Here is a tiny trained network, its code and every weight. The questions are about switching its units off for an input and a target symbol, where a switched-off unit gives its printed mean instead of its output.

import numpy as np


def w(rows, s, z=0):
    codes = np.array(rows[::2]) - 128.0
    scale = np.full(codes.shape[1], s)
    scale[-1] = z or s
    return codes * scale


def norm(h):
    return h / np.sqrt((h * h).mean(-1, keepdims=True) + 1e-5)


def f(y):
    return np.maximum(y, 0)


def softmax(a):
    e = np.exp(a - a.max(-1, keepdims=True))
    return e / e.sum(-1, keepdims=True)


def log_softmax(a):
    a = a - a.max(-1, keepdims=True)
    return a - np.log(np.exp(a).sum(-1, keepdims=True))


def net(x, mask):
    ids = ['αβεηθλμπστφ'.index(c) for c in x.split()]
    T = len(ids)
    res = E[ids] + P[:T]
    u = 0
    for l in range(2):
        q, k, v = (norm(res) @ M[l].T for M in (Q, K, V))
        z = softmax(np.where(np.tri(T) > 0, q @ k.T / 2**0.5, -1e9)) @ v
        res = res + np.where(mask[u], z, O[l][:, -1]) @ O[l][:, :-1]
        u += 1
        y = f(norm(res) @ A[l][:, :-1].T + A[l][:, -1])
        res = res + np.where(mask[u : u + 16], y, B[l][:, -1]) @ B[l][:, :-1]
        u += 16
    return log_softmax(norm(res)[-1] @ U[:, :-1].T + U[:, -1])


Q, K, V, O, A, B = {}, {}, {}, {}, {}, {}
E = w([
[94,96,105,177,30],'α',
[129,109,114,141,206],'β',
[96,203,126,143,121],'ε',
[27,52,113,63,190],'η',
[74,73,7,123,154],'θ',
[145,112,187,113,160],'λ',
[152,140,125,228,144],'μ',
[127,202,85,126,109],'π',
[189,93,104,126,151],'σ',
[53,216,109,103,108],'τ',
[65,122,61,132,132],'φ',
],0.017)
P = w([
[112,218,153,3,164],'0',
[114,177,144,75,158],'1',
[116,157,145,98,157],'2',
[118,148,149,112,158],'3',
[118,140,149,122,159],'4',
[117,132,151,130,161],'5',
[121,128,151,135,161],'6',
[117,123,155,142,160],'7',
[118,120,156,148,159],'8',
[120,118,155,152,160],'9',
[120,112,153,157,160],'10',
[124,113,151,163,161],'11',
],0.007)
Q[0] = w([
[146,111,153,185,153],'L0H0',
[193,131,140,1,92],'L0H0',
],0.0088)
K[0] = w([
[190,118,142,62,111],'L0H0',
[73,206,82,157,255],'L0H0',
],0.0057)
V[0] = w([
[77,198,89,149,254],'L0H0',
[84,105,171,162,86],'L0H0',
],0.0076)
O[0] = w([
[141,230,125,4,162,253],'L0H0',
[100,162,188,206,134,148],'L0H0',
],0.0049,0.0036)
A[0] = w([
[254,90,95,161,92,140],'L0N0',
[166,12,88,121,214,247],'L0N1',
[57,93,87,105,227,174],'L0N2',
[44,84,92,23,63,25],'L0N3',
[115,90,115,23,96,3],'L0N4',
[92,127,185,129,139,43],'L0N5',
[88,113,75,166,170,103],'L0N6',
[89,193,121,168,101,172],'L0N7',
[196,145,236,93,168,89],'L0N8',
[114,178,140,119,145,125],'L0N9',
[65,142,153,38,122,225],'L0N10',
[136,112,249,104,130,82],'L0N11',
[253,108,41,76,139,37],'L0N12',
[86,151,86,169,193,78],'L0N13',
[67,173,98,72,74,130],'L0N14',
[126,128,169,157,134,74],'L0N15',
],0.0081,0.0018)
B[0] = w([
[95,110,184,170,187,146],'L0N0',
[57,102,164,110,80,196],'L0N1',
[138,216,82,160,72,254],'L0N2',
[133,207,169,99,111,204],'L0N3',
[160,124,118,188,169,156],'L0N4',
[114,111,141,130,111,140],'L0N5',
[152,125,141,93,144,192],'L0N6',
[127,155,192,62,142,200],'L0N7',
[202,88,99,89,82,166],'L0N8',
[144,120,132,164,130,172],'L0N9',
[147,134,141,210,135,229],'L0N10',
[131,126,149,154,20,148],'L0N11',
[101,79,80,5,92,155],'L0N12',
[171,187,138,100,126,202],'L0N13',
[126,171,164,69,91,222],'L0N14',
[107,110,91,145,110,135],'L0N15',
],0.015,0.0075)
Q[1] = w([
[169,106,23,164,197],'L1H0',
[67,109,189,79,2],'L1H0',
],0.032)
K[1] = w([
[190,207,23,118,189],'L1H0',
[71,95,139,102,4],'L1H0',
],0.021)
V[1] = w([
[254,107,163,193,20],'L1H0',
[62,248,150,109,132],'L1H0',
],0.014)
O[1] = w([
[207,116,166,193,10,250],'L1H0',
[125,107,62,161,214,211],'L1H0',
],0.013)
A[1] = w([
[167,138,56,83,131,109],'L1N0',
[84,140,198,215,108,224],'L1N1',
[91,49,36,187,72,36],'L1N2',
[225,93,122,81,185,105],'L1N3',
[23,137,122,209,97,163],'L1N4',
[122,115,231,133,222,17],'L1N5',
[114,210,91,134,196,119],'L1N6',
[58,242,183,89,161,157],'L1N7',
[187,62,87,126,194,189],'L1N8',
[245,119,139,121,90,171],'L1N9',
[159,144,105,158,217,58],'L1N10',
[198,193,150,80,123,48],'L1N11',
[72,66,160,222,148,2],'L1N12',
[138,178,89,50,89,151],'L1N13',
[113,90,10,116,147,106],'L1N14',
[111,173,140,62,84,19],'L1N15',
],0.012,0.002)
B[1] = w([
[169,218,116,122,128,170],'L1N0',
[110,229,91,102,108,236],'L1N1',
[146,102,8,140,212,169],'L1N2',
[123,44,72,148,95,140],'L1N3',
[113,63,161,131,190,175],'L1N4',
[144,205,156,37,64,138],'L1N5',
[203,150,137,78,22,245],'L1N6',
[89,5,93,72,150,254],'L1N7',
[116,55,108,132,36,143],'L1N8',
[125,157,200,53,170,251],'L1N9',
[94,140,185,196,207,176],'L1N10',
[109,86,94,210,185,232],'L1N11',
[69,37,165,181,144,152],'L1N12',
[94,132,212,180,115,220],'L1N13',
[82,105,151,195,117,158],'L1N14',
[110,60,203,142,110,183],'L1N15',
],0.019,0.0081)
U = w([
[237,66,88,101,134,175],'α',
[101,109,71,249,69,52],'β',
[179,212,60,156,161,196],'ε',
[76,84,101,196,221,247],'η',
[155,152,135,12,192,59],'θ',
[52,172,40,97,59,11],'λ',
[63,50,168,74,97,197],'μ',
[125,42,46,168,89,242],'π',
[208,69,196,169,211,20],'σ',
[196,157,189,147,44,125],'τ',
[49,172,208,170,176,4],'φ',
],0.013,0.0025)

Each question gives the input, a string of symbols that net reads in full, and the target symbol t.
The units are the heads (2 rows each of Q, K, V and O) and the neurons (one row each of A and B). Each row of codes is followed by its name. A weight is (code - 128) times the scale printed after its matrix; where a second scale follows, it is the last column's (O, A, B and U).
mask holds one flag per unit, layer by layer, with each layer's heads first. A switched-off unit (its flag False) gives its mean, the last column of its rows in O or B, instead of its output. The means were averaged over made-up inputs and are rounded, as every weight is.
A unit's drop is (log p(t) with every unit on - log p(t) with that unit switched off) / (log p(t) with every unit on - log p(t) with every unit switched off).
The circuit of an input: a set's keep is (log p(t) with only the set's units on - log p(t) with every unit switched off) / (log p(t) with every unit on - log p(t) with every unit switched off). Starting from the 12 units with the biggest drops (on a tie, the unit counted first), units are removed one at a time, each time the one whose removal leaves the highest keep (on an exact tie, the one counted first), for as long as the keep stays at least 0.8.
units of the circuit, in order: the units of the circuit, biggest drop first
unit that matters most: the unit with the biggest drop
top k neurons: the k neurons with the biggest drops, biggest first
k most important neurons of layer l: the k neurons of layer l with the biggest drops, biggest first
input α φ α θ, target φ: units of the circuit, in order -> L1N6, L1N7
input φ σ φ φ φ σ φ, target μ: top 2 neurons -> L1N7, L0N12
input τ σ λ τ σ α σ τ λ φ β, target ε: units of the circuit, in order -> L0N2, L0N10, L0N8, L1H0
input τ ε φ θ φ φ θ σ σ λ τ η, target τ: top 3 neurons -> L0N11, L0N12, L0N2
input α ε η σ τ τ φ π η η τ, target μ: units of the circuit, in order -> L1N7, L0N14, L1H0
input θ σ τ τ α λ η α π, target φ: unit that matters most -> L0H0
input η τ β μ μ φ α ε, target θ: top 3 neurons -> L0N2, L0N7, L0N10
input β λ φ θ λ σ ε, target μ: units of the circuit, in order -> L1H0, L1N7, L0N12
input φ θ φ λ α φ α τ τ, target φ: top 4 neurons -> L0N1, L1N6, L0N8, L0N12
input λ α β, target ε: 2 most important neurons of layer 0 -> L0N14, L0N7
input π η η ε φ α θ φ φ τ, target μ: top 2 neurons -> L1N7, L0N2
input φ λ φ α σ τ α τ φ α, target η: top 2 neurons -> L0N8, L1N6
input τ φ μ π τ σ η α τ λ μ, target φ: units of the circuit, in order -> L0N2, L1N6, L1N1
input φ τ τ τ, target θ: top 3 neurons -> L1N6, L1N7, L1N10
input ε μ φ π, target π: top 4 neurons -> L0N2, L1N9, L1N6, L1N8
input σ τ μ μ τ φ φ μ τ φ σ, target μ: unit that matters most -> L1H0
input ε φ ε, target α: top 3 neurons -> L1N6, L0N2, L1N7
input θ α τ τ η α η, target φ: top 4 neurons -> L0N3, L1N6, L0N8, L0N1
input τ α θ σ φ σ, target π: top 2 neurons -> L0N12, L0N2
input σ τ τ λ θ σ η α π η η, target λ: 2 most important neurons of layer 0 -> L0N12, L0N2
input η τ τ φ α π, target σ: 2 most important neurons of layer 1 -> L1N11, L1N6
input τ λ φ τ ε φ θ π α θ, target β: most important neuron of layer 0 -> L0N10
